[136 142 108 161 101 160]  laput
[136  65 108 161 101 160]  vere
[121 165 115 123 177  89]  zif
diff laput: [136 142 108 161 100 160]	5, [101]
diff laput: [136 142 108 161 101 161]	6, [160]
which: [136 142 108 161 101 160]	laput
diff laput: [136 142 108 162 101 160]	4, [161]
diff vere: [137  65 108 161 101 160]	1, [136]

[157 143 126 118 120 136  67  84  95 163  78 111 145 151 136 177 109 124
 127 105 194 141 137  90 150 134 140 151 112 140 115 131 105 103 145 135
 128]  gugi
[ 93 118 118 134 132 115 162 168 152  99 171 150 101 115 128  86 151 141
 136 145  74 124 110 157  99 138 124 118 135 125 143 123 144 150 117 120
 127]  laput
[ 93 119 118 135 132 113 163 169 153  97 173 149 101 114 130  82 153 140
 136 147  72 124 109 156  98 138 124 122 136 123 145 121 145 151 115 121
 128]  vere
[ 93 118 118 134 132 115 162 168 152  99 171 150 101 115 128  86 151 141
 136 145  74 124 110 157 109 138 124 118 135 125 143 123 144 150 117 120
 127]  zikud
[157 135 142 117 122 142 114 101 111 138 105 125 157 132 109 163 123 114
 113 126 152 110 148 125 145 122 139 115 116 126 121 128 138 110 130 138
 117]  zif
which: [ 93 118 118 134 132 115 162 168 152  99 171 150 101 115 128  86 151 141
 136 145  74 124 110 157  99 138 124 118 135 125 143 123 144 150 117 120
 127]	laput
which: [157 135 142 117 122 142 114 101 111 138 105 125 157 132 109 163 123 114
 113 126 152 110 148 125 145 122 139 115 116 126 121 128 138 110 130 138
 117]	zif
which: [157 143 126 118 120 136  67  84  95 163  78 111 145 151 136 177 109 124
 127 105 194 141 137  90 150 134 140 151 112 140 115 131 105 103 145 135
 128]	gugi
diff gugi: [157 143 126 118 120 136  67  84  95 163  78 111 145 150 136 177 109 124
 127 105 194 141 137  90 150 134 140 151 112 140 115 131 105 103 145 135
 128]	14, [151]

[156  99 124  76  94 152]  zikud
[114 159 147 185 141 112]  vere
[135 144 162 158 101 148]  Gefon
[145  71 124  71  84 133]  zif
[130 154 158 172 102 145]  gugi
diff zif: [145  71 124  72  84 133]	4, [71]
diff gugi: [129 154 158 172 102 145]	1, [130]
which: [114 159 147 185 141 112]	vere
diff vere: [113 159 147 185 141 112]	1, [114]
which: [130 154 158 172 102 145]	gugi

[141  91 179 130 132 110 122 120 114 150 134 124 143 134 154 143 147 104
 101 122 166 116  99 157  85 120 147 129 143 137 156 135 132 135 124 145
  75 108 139 119 124 106 136  99 123 146 105 145 126 101 111]  zif
[105 120 131 104 101 112 125 129 100 108 112 103 133 101  91 123 167 126
 149 166 118  66 154 130 127 119 128 121 114 136 142 106 127 186  96 130
 145 135 154 142 144 133 134 124 138 124 142 122 136 124 114]  Bugi
[131 138 140 121 122 157 140  92 138 127 123 140 121 154 128 116 137  95
 137 114 109 113 109 129 140 140 150 148 156 139  95 134 141 113 135 145
 126 134 160 126 127  98  68 103 133 128  92 115 109 157 145]  regu
which: [105 120 131 104 101 112 125 129 100 108 112 103 133 101  91 123 167 126
 149 166 118  66 154 130 127 119 128 121 114 136 142 106 127 186  96 130
 145 135 154 142 144 133 134 124 138 124 142 122 136 124 114]	Bugi
diff zif: [141  91 179 130 132 110 122 121 114 150 134 124 143 134 154 143 147 104
 101 122 166 116  99 157  85 120 147 129 143 137 156 135 132 135 124 145
  75 108 139 119 124 106 136  99 123 146 105 145 126 101 111]	8, [120]
diff Bugi: [105 120 131 104 101 112 125 129 100 108 112 103 133 101  91 123 167 126
 149 166 118  66 154 130 127 119 128 121 114 136 142 106 127 186  96 130
 145 135 154 142 144 133 134 124 138 124 141 122 136 124 114]	47, [142]
diff Bugi: [105 120 131 104 101 112 125 129 100 108 112 103 133 101  91 123 167 126
 149 166 118  66 154 130 127 119 128 121 114 136 142 106 127 186  96 130
 145 135 154 142 144 133 134 124 138 123 142 122 136 124 114]	46, [124]
diff zif: [141  91 179 130 132 110 122 120 114 150 134 124 143 134 154 143 147 104
 101 122 166 116  99 157  85 120 147 129 143 137 156 135 132 135 124 145
  75 108 139 119 124 106 136  99 123 146 105 146 126 101 111]	48, [145]

[ 87  86 154  74  66 159 108  66 121 130 146  85] -> tidul
[125 131 128 120 130 128 130 136 120 128 126 129] -> Gefon
[128 128 127 127 129 127 128 127 128 128 128 128] -> regu
[199 166 153 164 153 118 170 174 192 139  98 154] -> Bugi
which: [ 87  86 154  74  66 159 108  66 121 130 146  85]	tidul
diff Bugi: [199 166 153 164 153 118 170 174 192 139  98 155]	12, [154]
diff regu: [129 128 127 127 129 127 128 127 128 128 128 128]	1, [128]
diff tidul: [ 87  86 154  74  67 159 108  66 121 130 146  85]	5, [66]

[118 139 112 159 147 153 131 106 145  93  60 117 128] = vere
[128 122 145 104  95 121 140 146 148 113 135 127 130] = zif
[134 143 124 115 126 119 137 167 147 117 137 125 132] = gugi
[123 146 153 145 155 132 153 141 152 137 136 164 121] = Bugi
[106 132 114 130 130 143 126 155 133 123 122 113 114] = tidul
[124 113 108 103 138 154 175 176 129 163 123 154 122] = goder
[146 102 117 108 134 131 161 127 138 128 137 130 114] = Gefon
[109 126 153 135 109 149 162 116 147 110 120 173 120] = zikud
[164 124 125 140 157 137 132 145 132 122 129 160 120] = Zuzu
diff Zuzu: [164 124 125 140 158 137 132 145 132 122 129 160 120]	5, [157]
diff Zuzu: [164 124 125 140 157 137 132 145 132 122 128 160 120]	11, [129]
diff zif: [128 122 145 104  95 121 140 146 148 113 135 126 130]	12, [127]
which: [128 122 145 104  95 121 140 146 148 113 135 127 130]	zif
diff Bugi: [123 145 153 145 155 132 153 141 152 137 136 164 121]	2, [146]
diff zikud: [109 126 153 135 109 149 161 116 147 110 120 173 120]	7, [162]

